Below are the code and all the weights of a small trained network. Each question names an input and a target symbol and asks about switching units off, where a switched-off unit gives its printed mean instead of its output.

import numpy as np


def w(rows, s, z=0):
    codes = np.array(rows[::2]) - 128.0
    scale = np.full(codes.shape[1], s)
    scale[-1] = z or s
    return codes * scale


def norm(h):
    return h / np.sqrt((h * h).mean(-1, keepdims=True) + 1e-5)


def f(y):
    return np.maximum(y, 0)


def softmax(a):
    e = np.exp(a - a.max(-1, keepdims=True))
    return e / e.sum(-1, keepdims=True)


def log_softmax(a):
    a = a - a.max(-1, keepdims=True)
    return a - np.log(np.exp(a).sum(-1, keepdims=True))


def net(x, mask):
    ids = ['Ψαβγηφ'.index(c) for c in x.split()]
    T = len(ids)
    res = E[ids] + P[:T]
    q, k, v = (norm(res) @ M[0].T for M in (Q, K, V))
    z = softmax(np.where(np.tri(T) > 0, q @ k.T / 2**0.5, -1e9)) @ v
    res = res + np.where(mask[0], z, O[0][:, -1]) @ O[0][:, :-1]
    y = f(norm(res) @ A[0][:, :-1].T + A[0][:, -1])
    res = res + np.where(mask[1:25], y, B[0][:, -1]) @ B[0][:, :-1]
    return log_softmax(norm(res)[-1] @ U[:, :-1].T + U[:, -1])


Q, K, V, O, A, B = {}, {}, {}, {}, {}, {}
E = w([
[59,32,110,70],'Ψ',
[11,175,92,102],'α',
[142,133,144,135],'β',
[123,82,254,40],'γ',
[164,114,163,100],'η',
[152,161,66,139],'φ',
],0.0042)
P = w([
[39,8,160,142],'0',
[111,134,85,2],'1',
[117,26,37,88],'2',
[74,38,197,190],'3',
[164,190,129,45],'4',
[141,50,50,120],'5',
[116,69,198,219],'6',
[217,209,173,95],'7',
[162,75,72,149],'8',
[138,82,201,244],'9',
],0.0034)
Q[0] = w([
[97,157,254,162],'H1',
[198,195,177,83],'H1',
],0.007)
K[0] = w([
[138,42,70,74],'H1',
[2,123,97,57],'H1',
],0.0089)
V[0] = w([
[215,84,217,62],'H1',
[251,140,61,216],'H1',
],0.0025)
O[0] = w([
[100,57,223,82,113],'H1',
[31,44,3,10,2],'H1',
],0.0039,0.0022)
A[0] = w([
[107,183,196,210,54],'N1',
[81,189,88,128,199],'N2',
[40,181,155,95,125],'N3',
[156,41,100,57,102],'N4',
[192,125,178,58,143],'N5',
[232,92,16,36,137],'N6',
[173,65,136,166,144],'N7',
[61,97,3,113,154],'N8',
[94,134,181,155,148],'N9',
[70,115,227,78,77],'N10',
[162,149,45,45,107],'N11',
[152,155,208,94,139],'N12',
[108,137,125,53,99],'N13',
[166,193,157,228,160],'N14',
[120,89,77,222,98],'N15',
[169,236,134,151,94],'N16',
[92,80,177,92,4],'N17',
[105,109,50,197,97],'N18',
[165,123,240,174,33],'N19',
[74,81,223,180,99],'N20',
[60,205,136,89,169],'N21',
[235,110,75,158,104],'N22',
[248,34,166,120,85],'N23',
[64,40,159,85,58],'N24',
],0.0044,0.0035)
B[0] = w([
[148,76,177,40,181],'N1',
[172,84,151,127,255],'N2',
[149,84,120,147,223],'N3',
[138,198,155,225,176],'N4',
[186,115,120,144,207],'N5',
[166,210,231,19,209],'N6',
[32,104,66,158,218],'N7',
[151,185,144,114,243],'N8',
[186,157,106,121,214],'N9',
[156,202,106,51,188],'N10',
[155,127,243,126,167],'N11',
[130,138,85,109,213],'N12',
[117,45,150,106,152],'N13',
[73,108,132,132,248],'N14',
[66,168,104,106,190],'N15',
[53,98,75,131,191],'N16',
[195,60,93,77,135],'N17',
[97,152,174,87,183],'N18',
[122,254,127,138,184],'N19',
[177,149,98,98,241],'N20',
[170,84,123,184,253],'N21',
[113,70,121,30,192],'N22',
[88,66,49,194,229],'N23',
[182,185,86,179,175],'N24',
],0.0038,0.0025)
U = w([
[160,147,168,8,252],'Ψ',
[228,135,104,165,160],'α',
[124,255,97,187,84],'β',
[150,19,74,143,51],'γ',
[30,132,95,83,99],'η',
[77,98,226,167,45],'φ',
],0.0097,0.0034)

Each question gives the input, a string of symbols that net reads in full, and the target symbol t.
The units are the heads (2 rows each of Q, K, V and O) and the neurons (one row each of A and B). Each row of codes is followed by its name. A weight is (code - 128) times the scale printed after its matrix; where a second scale follows, it is the last column's (O, A, B and U).
mask holds one flag per unit, heads first, then neurons. A switched-off unit (its flag False) gives its mean, the last column of its rows in O or B, instead of its output. The means were averaged over made-up inputs and are rounded, as every weight is.
A unit's drop is (log p(t) with every unit on - log p(t) with that unit switched off) / (log p(t) with every unit on - log p(t) with every unit switched off).
The circuit of an input: a set's keep is (log p(t) with only the set's units on - log p(t) with every unit switched off) / (log p(t) with every unit on - log p(t) with every unit switched off). Starting from the 12 units with the biggest drops (on a tie, the unit counted first), units are removed one at a time, each time the one whose removal leaves the highest keep (on an exact tie, the one counted first), for as long as the keep stays at least 0.8.
circuit, biggest first: the units of the circuit, biggest drop first
unit that matters most: the unit with the biggest drop
k most important neurons: the k neurons with the biggest drops, biggest first
drop when u is switched off: that unit's drop, to one decimal
input Ψ α α, target β: circuit, biggest first : (H1 N8 N22)
input β η φ η β β α φ β, target Ψ: circuit, biggest first : (N6 H1)
input φ φ φ α β Ψ, target Ψ: circuit, biggest first : (N6)
input Ψ φ η β η α α β η, target γ: circuit, biggest first : (N23 N22)
input α α β α, target β: circuit, biggest first : (N22 N9 N20)
input γ γ φ α α, target α: 3 most important neurons : (N21 N2 N3)
input Ψ β η γ β φ β Ψ, target α: 2 most important neurons : (N5 N4)
input β α Ψ φ α β γ α η, target γ: 3 most important neurons : (N23 N22 N7)
input α Ψ η η, target α: 2 most important neurons : (N20 N19)
input β β Ψ η η φ β α Ψ, target η: 4 most important neurons : (N21 N2 N6 N5)
input α φ Ψ α α α α α γ, target α: 2 most important neurons : (N23 N19)
input β α η γ Ψ α α Ψ, target α: 2 most important neurons : (N5 N23)
input α α η η, target α: 2 most important neurons : (N19 N20)
input α α Ψ, target β: 3 most important neurons : (N4 N24 N8)
input β α α γ γ α, target α: 2 most important neurons : (N8 N2)
input φ α Ψ, target Ψ: most important neuron : (N6)
input η α α, target γ: drop when N22 is switched off : 0.2
input α Ψ α α α η η η β, target γ: drop when H1 is switched off : 0.1
input η η η β, target β: drop when N10 is switched off : 0.3
input φ β α η α Ψ α α Ψ, target β: unit that matters most : N4
